Below is a small trained network, with its code and all its weights. Each question gives an input and a target symbol and asks what happens when units are switched off, that is, made to give their printed mean instead of their output.

import numpy as np


def w(rows, s, z=0):
    codes = np.array(rows[::2]) - 128.0
    scale = np.full(codes.shape[1], s)
    scale[-1] = z or s
    return codes * scale


def f(y):
    return y / 2 * (1 + np.tanh(0.7978845608 * (y + 0.044715 * y**3)))


def softmax(a):
    e = np.exp(a - a.max(-1, keepdims=True))
    return e / e.sum(-1, keepdims=True)


def log_softmax(a):
    a = a - a.max(-1, keepdims=True)
    return a - np.log(np.exp(a).sum(-1, keepdims=True))


def net(x, mask):
    ids = ['ΓΔΘΛΠΣΦΨΩβεζηξτ'.index(c) for c in x.split()]
    T = len(ids)
    res = E[ids] + P[:T]
    q, k, v = (res @ M[0].T for M in (Q, K, V))
    z = softmax(np.where(np.tri(T) > 0, q @ k.T / 4**0.5, -1e9)) @ v
    res = res + np.where(mask[0], z, O[0][:, -1]) @ O[0][:, :-1]
    y = f(res @ A[0][:, :-1].T + A[0][:, -1])
    res = res + np.where(mask[1:25], y, B[0][:, -1]) @ B[0][:, :-1]
    return log_softmax(res[-1] @ U[:, :-1].T + U[:, -1])


Q, K, V, O, A, B = {}, {}, {}, {}, {}, {}
E = w([
[65,139,104],'Γ',
[106,59,23],'Δ',
[106,101,70],'Θ',
[228,10,90],'Λ',
[200,107,232],'Π',
[218,31,98],'Σ',
[53,185,178],'Φ',
[171,114,153],'Ψ',
[117,252,200],'Ω',
[197,113,226],'β',
[170,128,179],'ε',
[241,55,247],'ζ',
[124,185,146],'η',
[173,172,175],'ξ',
[50,230,152],'τ',
],0.012)
P = w([
[110,96,49],'0',
[92,60,55],'1',
[99,42,86],'2',
[104,10,107],'3',
[118,57,131],'4',
[124,45,151],'5',
[103,68,141],'6',
[123,54,104],'7',
[162,65,116],'8',
[154,87,86],'9',
[139,58,95],'10',
[154,50,41],'11',
[162,56,7],'12',
],0.0016)
Q[0] = w([
[65,134,57],'H0',
[105,166,76],'H0',
[252,178,203],'H0',
[205,102,225],'H0',
],0.014)
K[0] = w([
[200,166,93],'H0',
[168,191,96],'H0',
[1,112,148],'H0',
[31,49,181],'H0',
],0.012)
V[0] = w([
[175,155,101],'H0',
[123,170,119],'H0',
[1,45,185],'H0',
[95,235,81],'H0',
],0.0079)
O[0] = w([
[124,134,170,71],'H0',
[167,161,105,150],'H0',
[126,118,22,252],'H0',
[236,249,53,168],'H0',
],0.011,0.0018)
A[0] = w([
[135,142,109,118],'N0',
[126,139,105,74],'N1',
[72,154,131,14],'N2',
[167,97,207,143],'N3',
[115,165,183,23],'N4',
[162,120,141,110],'N5',
[132,128,135,119],'N6',
[71,100,47,140],'N7',
[136,144,66,18],'N8',
[93,109,69,133],'N9',
[104,116,80,144],'N10',
[222,45,145,63],'N11',
[137,119,163,112],'N12',
[158,92,162,36],'N13',
[91,105,126,58],'N14',
[128,127,132,123],'N15',
[116,60,6,1],'N16',
[115,152,161,37],'N17',
[140,145,111,128],'N18',
[128,139,106,118],'N19',
[98,146,114,101],'N20',
[106,140,103,139],'N21',
[153,16,52,46],'N22',
[89,153,140,30],'N23',
],0.012,0.0044)
B[0] = w([
[83,126,110,145],'N0',
[115,123,92,115],'N1',
[125,94,40,139],'N2',
[185,86,116,172],'N3',
[168,182,19,137],'N4',
[109,100,122,134],'N5',
[132,121,129,122],'N6',
[74,189,194,177],'N7',
[130,101,46,144],'N8',
[94,173,162,153],'N9',
[100,169,147,153],'N10',
[5,130,143,247],'N11',
[146,103,118,126],'N12',
[82,125,138,115],'N13',
[103,131,66,129],'N14',
[130,127,127,124],'N15',
[106,56,243,199],'N16',
[150,158,67,117],'N17',
[80,121,118,158],'N18',
[95,131,111,139],'N19',
[105,137,119,135],'N20',
[97,152,135,150],'N21',
[239,176,7,253],'N22',
[123,125,48,129],'N23',
],0.021,0.0036)
U = w([
[40,115,181,30],'Γ',
[139,159,216,102],'Δ',
[117,133,191,35],'Θ',
[136,74,72,127],'Λ',
[103,66,180,114],'Π',
[148,79,93,104],'Σ',
[77,157,139,253],'Φ',
[152,101,164,81],'Ψ',
[232,218,114,44],'Ω',
[124,76,175,84],'β',
[174,102,176,120],'ε',
[37,53,133,18],'ζ',
[189,153,162,63],'η',
[254,132,144,255],'ξ',
[99,179,73,78],'τ',
],0.008,0.0063)

Each question gives the input, a string of symbols that net reads in full, and the target symbol t.
The units are the heads (4 rows each of Q, K, V and O) and the neurons (one row each of A and B). Each row of codes is followed by its name. A weight is (code - 128) times the scale printed after its matrix; where a second scale follows, it is the last column's (O, A, B and U).
mask holds one flag per unit, heads first, then neurons. A switched-off unit (its flag False) gives its mean, the last column of its rows in O or B, instead of its output. The means were averaged over made-up inputs and are rounded, as every weight is.
A unit's drop is (log p(t) with every unit on - log p(t) with that unit switched off) / (log p(t) with every unit on - log p(t) with every unit switched off).
The circuit of an input: a set's keep is (log p(t) with only the set's units on - log p(t) with every unit switched off) / (log p(t) with every unit on - log p(t) with every unit switched off). Starting from the 12 units with the biggest drops (on a tie, the unit counted first), units are removed one at a time, each time the one whose removal leaves the highest keep (on an exact tie, the one counted first), for as long as the keep stays at least 0.8.
circuit, biggest first: the units of the circuit, biggest drop first
k most important neurons: the k neurons with the biggest drops, biggest first
drop when u is switched off: that unit's drop, to one decimal
input ξ ξ Φ, target ξ: circuit, biggest first -> H0, N11, N7
input τ Φ Φ Γ, target Γ: circuit, biggest first -> N22, N7
input ξ Λ Λ ξ Ω, target Ω: circuit, biggest first -> N4, H0
input Λ η Ω ξ ξ, target ξ: 2 most important neurons -> N11, N3
input Λ Δ Δ η ξ Ω Ω, target Ω: circuit, biggest first -> N4, N11
input ξ ξ ξ, target ξ: circuit, biggest first -> H0, N3, N11
input Ω Ω ζ, target ζ: circuit, biggest first -> N11
input Ψ ξ Σ Σ Λ, target Λ: circuit, biggest first -> N22, N11, H0, N3
input Φ Φ τ, target τ: circuit, biggest first -> H0, N8
input Φ Φ Γ Γ, target Γ: 2 most important neurons -> N16, N7
input Δ Φ Θ, target Δ: 2 most important neurons -> N16, N7
input Φ Ω Φ τ Φ Ψ Δ, target Δ: 3 most important neurons -> N16, N7, N9
input ζ Λ Λ, target Λ: 3 most important neurons -> N22, N11, N3
input Φ Π Φ Π Δ, target Δ: drop when N7 is switched off -> 0.6
input ξ η ξ Π, target Π: drop when N16 is switched off -> -0.1
input ξ η η, target ξ: drop when N14 is switched off -> 0.0
input ξ Σ ε Π ξ ζ ζ, target ζ: drop when N13 is switched off -> 0.2
